In the rows, 128 means zero.
Each row of numbers belongs to one of the things below and depends on some of the facts about them. Some rows are named. Which thing is each other row?

Known rows:
[145 101 182 122 137 125 114 133 150 131 134 153 167 157 127 146 161 142
 151 152 179 130 111 111 127 119 128 133 165 123 138  88 161 137 126 140
 122 127 183 141 140 116 125 119 125 124 163 148  87  87  95]: kulos
[146 113 173 107   5 112 159 145 154 114 150 143 155 107 117 170 117 135
 154 126 132 150 123 127 128 131 136 138  81 131 174  90 164 143 135 163
 112 107 175 138 139  98 135  98 101  94 167 115 112 124  94]: nozol
[142 115 167 119 117 107 124 148 152 124 129 147 184 141 129 157 147 147
 142 155 169 122 116 118 125 123 131 114 142 130 151  94 163 142 132 154
 116 113 165 138 129 125 126 145 128 121 162 144  95 113 116]: suvuki
[150 171 154 132 122 127 147 150 169 139 113 138 150 136 104 152 145 144
 120 144 154 119 137 156 136 105 160 132  93 110 146 116 163 145 200 154
 146  98 167 141 160 134 129  78 134 128 157 143  99 152 104]: sopen
[137 125 142  94 132 108 152 144 147 151 102 157 168 140  86 186 133 159
 148 141 145 113 103 156 112 119 142 126 131 149 163  97 146 138 160 105
 160 114 183 142 103 116 131 187 118  84 135 165 125 113  97]: bridrel
[142 153 127 107 114 131 197 150 150 133 140 148 170 211 111 157 111 139
 130 143 153 117  88 101 119 103 119 123 104 139 135 104 187 152 124 152
 212 102 184 136  97 113 127 183 141  73 144 149 132 145  98]: greve
[141 116 169 118 117 110 124 152 153 120 131 146 184 146 132 154 146 148
 143 154 168 122 112 116 126 121 131 117 138 131 151  96 162 141 125 157
 115 110 163 138 128 129 124 140 130 124 164 141  94 113 117]: mabrur
[152 150 162 122 137 124 153 144 165 160 116 140 127 123  77 186 145 147
 142 146 163 119 120 167 125 109 145 113 117 124 164 112 151 146 188 132
 128 103 170 139 120 119 113 139 117 120 142 149 120 123 111]: dusis
[135 128 161 175 123 121 149  90 163 100 122 138 169 146 118 133 156 141
 106 138 160 132 112 153 125 121 138 106 111 153 163 112 157 133 114 137
 137 106 198 138 110 126 123 138 131 109 158 127 105 136 103]: vigrir
[138 126 141  99 131 106 154 140 148 148 103 159 170 136  86 186 132 160
 146 141 143 112 103 158 112 120 140 123 128 150 164  97 147 139 158 108
 161 111 181 140 102 118 131 190 119  85 136 165 124 115  99]: naskon
[158 159 176 105  76 127 141 152 161 135 143 135 133 115  96 169 105 140
 120 121 140 145 121 136 137 112 154 119  95 100 166 101 170 143 172 153
  82 110 167 133 113  97 121 100 111 127 161 124 119 126 105]: lodu
[143 163 173 123 121 141 138 171 167 135 129 132 129 156  91 158 134 152
 139 144 156 127 107 149 132  97 144 133  98 128 159 127 150 138 149 152
 129  89 162 141 123 139 107 103 135 143 155 133 109 137 119]: grigre
[136 122 163 151 132 132 140 102 153 122 120 129 157 166 112 136 165 138
 118 142 169 135 112 144 125 122 143 119 128 148 163 104 154 133 131 123
 128 122 216 148 123 112 120 126 123 106 150 131 108 123  90]: poklutim
[144 141 157  82  67 116 138 146 145 121 133 152 178 137 113 159  93 151
 120 116 124 140 104 120 126 116 147 137 106 126 161  90 168 134 132 130
 128 113 181 134  98  96 138 141 118  92 159 138 119 116  92]: draskil
[137 143 151 102 108 122 141 141 150 128 118 156 175 158 110 151 122 155
 131 134 141 124 104 132 120 107 140 144 112 141 151 105 157 134 126 125
 174 102 181 138 108 119 132 147 132  94 153 151 111 119  98]: kagom
[141 153 173 103  26 118 110 110 153 146 117 137 168  91 138 137 161 143
 153 158 176 125 154 139 115 105 144 161  95 151 175 112 140 141 119 135
 201  72 186 136 135 111 120 115 114  79 174 130  99 100 121]: gidram
[124 144 155  96 108 131 132 184 150 116 120 145 174 186 105 148 116 167
 144 139 135 124  85 131 122 100 140 156 101 156 159 119 145 126 103 133
 155  91 170 143 106 144 121 139 144 118 152 143 109 133 112]: brabel
[160 159 178 102  72 127 140 151 160 134 144 135 133 112  97 171 102 138
 119 119 138 148 122 134 138 114 155 117  95  98 167  99 172 143 173 153
  77 112 166 133 112  93 122 101 109 125 162 123 120 124 103]: grosku

There are 2 kinds of fact about the things: Π, δ.
babruk {Π=a, δ=baza}
bagak {Π=b, δ=nuplur}
balabok {Π=f, δ=fovom}
barum {Π=c, δ=buklal}
baza {Π=d, δ=stodren}
betro {Π=a, δ=gregrul}
bikem {Π=a, δ=logre}
biri {Π=a}
bogu {Π=a, δ=lunafli}
bostel {Π=b, δ=filak}
botrubre {Π=b, δ=poklik}
brabel {Π=a, δ=dakloflur}
breklem {Π=a, δ=stovan}
bresustir {Π=c, δ=fezel}
bridrel {Π=a}
brifak {Π=a, δ=flisur}
brifan {Π=d, δ=daplu}
briple {Π=c, δ=kogak}
brodus {Π=b, δ=biri}
bropludul {Π=b}
brupe {Π=a, δ=trives}
bruplobe {Π=a, δ=groflu}
bruti {Π=a, δ=poklutim}
brutro {Π=e, δ=sopen}
bruvel {Π=a, δ=komu}
buklal {Π=b, δ=flafe}
bute {Π=a, δ=skedum}
dake {Π=a, δ=brodus}
dakloflur {Π=c, δ=roror}
daplu {Π=b, δ=pevo}
deflotro {Π=c, δ=nelogik}
desem {Π=e, δ=bogu}
dezi {Π=a, δ=grudan}
didak {Π=a, δ=kulos}
dobidas {Π=d}
dorul {Π=e, δ=graredok}
dradus {Π=b, δ=flane}
draskil {Π=a, δ=kenus}
dribos {Π=d, δ=selun}
drobrer {Π=a, δ=plinek}
druse {Π=e, δ=lafligras}
dusis {Π=b}
fatrobrol {Π=c, δ=botrubre}
fegek {Π=f, δ=skiflis}
feklas {Π=a, δ=klake}
fetrus {Π=a, δ=stiskar}
fezel {Π=a, δ=naskon}
fikan {Π=a, δ=briple}
filak {Π=a, δ=gustul}
firom {Π=a, δ=zasan}
fisti {Π=a, δ=stulir}
flafe {Π=a, δ=puvogris}
flane {Π=f}
flazek {Π=b, δ=stosur}
flerar {Π=b, δ=breklem}
fleziplam {Π=a, δ=tobrugon}
flisur {Π=b, δ=suklu}
flobruk {Π=c, δ=dezi}
flotru {Π=b, δ=trumam}
fludron {Π=c, δ=geflis}
flukisol {Π=a, δ=bostel}
fovom {Π=b, δ=plazul}
fustukli {Π=b, δ=gremo}
gaplo {Π=f}
gavu {Π=b, δ=klatam}
gefis {Π=e, δ=lenun}
geflis {Π=c, δ=bruvel}
getal {Π=a}
gidram {Π=f, δ=laber}
gikan {Π=b, δ=brutro}
gistudan {Π=b, δ=brabel}
graredok {Π=c, δ=muskin}
gregrul {Π=f, δ=deflotro}
greklon {Π=a, δ=stapo}
gremo {Π=a, δ=nutruk}
greve {Π=a, δ=fetrus}
gridu {Π=a, δ=tozal}
grigre {Π=b, δ=kizar}
grilem {Π=d, δ=mozumin}
grisem {Π=b, δ=tabam}
groflu {Π=a, δ=greve}
grosku {Π=b, δ=bikem}
grudan {Π=c, δ=kagom}
grugik {Π=c}
gudir {Π=b}
gule {Π=e, δ=trober}
gustul {Π=b, δ=lodu}
kagom {Π=a, δ=pulil}
kekon {Π=b, δ=grigre}
kenus {Π=a, δ=vozun}
kizar {Π=a, δ=feklas}
klabu {Π=b}
klafem {Π=e}
klake {Π=d, δ=lekle}
klatam {Π=d, δ=riflel}
klekisor {Π=a, δ=klabu}
klepla {Π=d, δ=dribos}
kogak {Π=a, δ=vezes}
komo {Π=b, δ=vedruk}
komu {Π=a, δ=klepla}
kulos {Π=e, δ=vosari}
laber {Π=c, δ=niflo}
ladreskor {Π=d, δ=gefis}
lafa {Π=c, δ=luvol}
lafligras {Π=d, δ=flukisol}
lekle {Π=a, δ=gistudan}
lenun {Π=a, δ=vaplin}
liflem {Π=a, δ=troso}
liga {Π=a, δ=gavu}
lodu {Π=b, δ=tatol}
logi {Π=b, δ=revul}
logre {Π=c, δ=liflem}
lopar {Π=e, δ=stidre}
lozu {Π=a, δ=babruk}
lunafli {Π=a, δ=naki}
luvin {Π=a, δ=stugrok}
luvol {Π=c, δ=stamim}
mabrur {Π=e, δ=brupe}
meskel {Π=a}
mobin {Π=e, δ=pori}
motro {Π=c, δ=traklelis}
mozumin {Π=a, δ=bagak}
mugotrel {Π=e, δ=rekli}
mura {Π=a, δ=sivam}
muskin {Π=d, δ=greklon}
naki {Π=c, δ=mura}
naskon {Π=a}
nege {Π=b, δ=bresustir}
nekloplil {Π=a, δ=drobrer}
nelogik {Π=e, δ=zubu}
netru {Π=e, δ=sobro}
niflo {Π=a, δ=fleziplam}
novaskek {Π=a, δ=netru}
nozol {Π=f, δ=grosku}
nukeru {Π=f, δ=tubral}
nukon {Π=e, δ=skirofus}
numo {Π=d}
nuple {Π=a, δ=peflatrin}
nuplur {Π=d, δ=dorul}
nustil {Π=d, δ=pidol}
nutruk {Π=a, δ=plilo}
nuvor {Π=c, δ=tini}
palan {Π=e, δ=ploruk}
peflatrin {Π=a, δ=brifak}
pevo {Π=c, δ=nustil}
pidol {Π=c, δ=fustukli}
planulor {Π=a, δ=balabok}
plazul {Π=c, δ=trolir}
plebim {Π=a, δ=flobruk}
plefu {Π=b, δ=flerar}
plelos {Π=d, δ=gridu}
pligradra {Π=a}
plilo {Π=e, δ=lopar}
plinek {Π=a, δ=mugotrel}
ploruk {Π=a, δ=vigrir}
plosak {Π=a}
pogritre {Π=a, δ=gidram}
poklik {Π=e, δ=druse}
poklutim {Π=c, δ=motro}
pori {Π=a, δ=zome}
pulil {Π=a, δ=novaskek}
punam {Π=c, δ=dradus}
puvogris {Π=c, δ=ladreskor}
rekli {Π=a, δ=tisek}
revul {Π=f, δ=fikan}
riflel {Π=c, δ=skaplidru}
ritratrok {Π=b}
roror {Π=a, δ=nuvor}
ruzin {Π=a}
sefla {Π=a, δ=vazak}
selun {Π=c, δ=nukeru}
sitaplo {Π=f, δ=komo}
sivam {Π=e, δ=flazek}
skaplidru {Π=d, δ=logi}
skedum {Π=e, δ=stipor}
skepor {Π=d, δ=nuple}
skiflis {Π=a, δ=mobin}
skirofus {Π=c, δ=dake}
skudrak {Π=a}
sobro {Π=d}
soflom {Π=c, δ=desem}
sopen {Π=b, δ=nekloplil}
stamim {Π=b, δ=bute}
stapo {Π=a}
stidre {Π=c, δ=klekisor}
stipor {Π=c, δ=nege}
stiskar {Π=c, δ=plelos}
stodren {Π=a, δ=grilem}
stosur {Π=d, δ=lafa}
stovan {Π=e, δ=fludron}
stugrok {Π=a}
stulir {Π=a, δ=nukon}
suklu {Π=c, δ=pogritre}
suvuki {Π=e, δ=punam}
tabam {Π=d, δ=draskil}
tatol {Π=a, δ=nozol}
tini {Π=a, δ=vaskas}
tisek {Π=a, δ=fisti}
tobrugon {Π=c, δ=firom}
tozal {Π=f, δ=barum}
traklelis {Π=a, δ=bridrel}
tratos {Π=a, δ=skudrak}
trisko {Π=a}
trives {Π=a, δ=brifan}
trober {Π=a, δ=kekon}
trolir {Π=d}
troso {Π=e, δ=grisem}
trumam {Π=e, δ=viklagrem}
tubral {Π=e, δ=didak}
vaplin {Π=a}
vaskas {Π=a, δ=bropludul}
vazak {Π=a, δ=skepor}
vedruk {Π=c}
vevul {Π=b, δ=tratos}
vezes {Π=a, δ=bruplobe}
vigrir {Π=c, δ=zevole}
viklagrem {Π=b, δ=plefu}
vosari {Π=a, δ=bruti}
vozun {Π=d, δ=betro}
zasan {Π=a, δ=liga}
zevole {Π=c, δ=soflom}
zome {Π=c, δ=flotru}
zubu {Π=d}

Rows to name:
No name comes twice in this set of rows, the named rows included.
[122 130 159 145 117 132 135 150 156 101 120 116 165 184 113 134 150 152
 123 146 157 132  97 143 127 116 144 122 100 165 176 123 144 129 107 141
 109 102 195 151 115 143 110 127 138 129 152 117 107 151 114]  dakloflur
[154 154 174 155 135 127 153 110 176 131 127 155 130 114  88 164 142 146
 127 137 160 126 119 166 127 104 135 112 110 122 150 118 158 141 153 146
 152  91 160 127 110 126 118 128 127 127 158 144 109 121 113]  nege
[142 111 174 122 124 116 120 145 152 123 132 148 177 151 131 148 153 145
 144 153 171 125 113 114 127 120 130 125 148 127 144  93 162 139 125 151
 119 118 171 140 137 125 126 127 129 124 165 144  90 104 107]  mobin
[141 164 150 134  95 127 134  88 150 137 121 116 175 155 137 122 154 131
 100 154 188 125 132 123 120 109 145 110 114 149 172 110 165 146 117 129
 172  98 215 139  97  99 111 162 125  78 159 125 120 126 117]  riflel
[139 132 149 109 124 112 151 129 152 133 111 164 173 137  96 169 127 158
 137 136 142 118 103 151 115 114 136 129 122 147 156 102 153 135 138 116
 172 104 178 135 100 119 132 175 126  89 146 160 117 115  99]  fezel
[134 121 164 154 133 138 136 106 154 119 123 129 156 175 115 129 166 138
 118 142 168 137 110 140 128 118 143 126 128 147 159 105 154 131 127 125
 129 122 217 149 130 116 120 113 127 110 153 129 103 124  87]  zome
[139 135 136 130 115  90 128 163 157 113  99 144 222 138 153 137 161 148
 117 159 154 107 150 131 137 130 162 130 112 114 134  95 171 145 201 172
 127 116 159 147 203 152 154  75 143 125 168 151  68 165 103]  mugotrel
[138 131 149  98 125 118 145 138 148 142 111 158 168 151  96 168 130 156
 142 138 146 119 102 144 116 113 140 137 128 144 155  99 151 135 144 111
 168 112 187 140 108 113 131 164 123  90 143 160 117 111  93]  traklelis
[139  99 156 121  77 105 174 139 156 146 118 147 146 112  90 197 164 145
 181 155 159 118 122 167 113 132 127 128 106 158 174 101 140 148 162 137
 155 103 179 145 147 121 125 149 105  86 143 144 116 121 102]  flane
[138 141 153 115 113 119 144 127 154 119 119 163 177 150 109 150 122 156
 128 132 140 124 102 138 119 106 137 139 113 143 147 106 158 133 120 127
 181  99 177 133 103 123 134 152 134  95 156 151 109 118  99]  ploruk
[138 141 154 102 113 126 139 138 149 130 119 156 172 163 109 147 126 154
 133 134 143 126 101 131 121 105 139 148 119 140 147 103 157 132 126 122
 176 105 185 138 111 118 132 141 133  95 153 152 110 115  92]  skiflis
[126 130 158 146 119 129 139 140 155 108 118 119 166 174 112 139 153 149
 121 146 159 131 102 146 126 119 145 118 105 162 176 118 147 131 115 136
 112 106 198 150 114 135 113 133 133 121 150 121 109 146 110]  nuvor
[158 198 167 102  96 137 118 115 160 171 123 128 140 118 115 142 140 137
 118 154 187 120 145 134 124  88 150 128 110 117 162 118 162 151 155 136
 185  79 179 130 102 100 105 136 123  98 164 139 119 107 130]  gavu
[142  96 183 133  85 142 150 116 155 137 138 154 128 152 107 151 174 134
 178 147 169 139 117 136 123 116 121 167 125 143 145  97 146 136 127 136
 179 112 202 146 166 111 126  83 112  97 158 139  96  91  73]  nukeru
[142 111 159 121 125 107 147 154 152 125 134 145 180 157 125 167 146 144
 145 157 171 118 108 114 125 125 124 105 139 130 147  94 170 149 137 161
 121 117 165 140 128 126 125 158 129 116 156 145 103 122 115]  gefis

The same things again, as new rows of numbers:
Some rows with their names:
[ 95 154 163 139 184 108 106 203 183 142 159 122 188 110 111]: stosur
[121 128 104 168 116 131 144 124 114 138 126 165 152 142  98]: draskil
[139 107 112  99  91 106 113 138 161 128 100 171 151 154 182]: gaplo
[141 131 156 158 136 128 113 161 167 114 135 108 199  87 130]: bresustir
[119 119 142 118 130 116 146 149 117 130 131 110 102 162 120]: bagak
[162 137 150 154 129 143 130 137 184 103 133 114 130  78 141]: zome
[125 109 120 117 134 121 143 165  86 124 123  89  80 184 127]: fustukli
[116 117  91 110 137 133 130  94 100 126 112 127 153  91 115]: gefis
[117 135 100 103 137  93 131  28 133 119 133 111 152 106 101]: greve
[119 119 107 112 136 153 135 121 114 130 116 137 119  86 123]: mobin
[121 115 135 118 130 118 146 151 107 128 129 103  99 168 121]: sopen
[142 137  96  96 113 107 107 130 108 136 114 180 132 166 186]: biri
[116 115 105 116 131 147 128 118  97 133 114 135 141  97 119]: suvuki
[154 129 145 161 122 135 118 134 152 108 131 107 169  98 132]: punam
[159 129 123 215  96 131 136 134 147 114 125 156 220 117 108]: logre
[123 125 111 121 134 132 127 130 106 131 125 125 107 140 128]: klekisor
[141 138 100  97 112 107 107 128 112 137 115 183 134 163 185]: stugrok
[159 161 115 118 118 101  99 132 138 130 129 173 126 177 186]: trolir

Which thing is each row?
No name comes twice in this set of rows, the named rows included.
[122 122 126 172 101 112 164 141 120 139 129 169 162 173  95]  grosku
[119 128 110 153 123 133 140 124 114 137 127 151 138 136 104]  betro
[ 76 120 132 108 173 129 111 194 135 148 127 139 224  66 111]  sivam
[151 125 204 161  88 164 105 126 121 127 134 102 143 114 133]  suklu
[119 131  93 113 143 104 134  72 127 120 129 113 137 116 108]  flafe
[155 129 144 163 120 133 119 134 152 108 129 110 171  99 132]  fatrobrol
[123 112 126 117 133 120 145 159  94 126 124  95  90 177 124]  daplu
[122 119 103 125 141 137 129 138  92 127 122 106  95 145 122]  nekloplil
[162 115 116 160 130 141 115 158 110  99 116  74 140 127 139]  pidol
[168 146 158 146 133 150 140 136 221  99 140 125  97  55 151]  selun
[128 135 157 106 136 128 164 142 177 125 141 133  52 123 133]  viklagrem
[113 125 196 122  93 164 114  98  87 156 139 123  88 142 117]  niflo
[157 131 143 157 118 131 116 135 152 109 128 113 172 101 140]  plazul
[139 150 116 194 121 125 138 126 139 131 142 157 147 157  98]  tabam
[138 150 123 181 128 126 134 127 139 130 143 145 136 152 103]  vozun

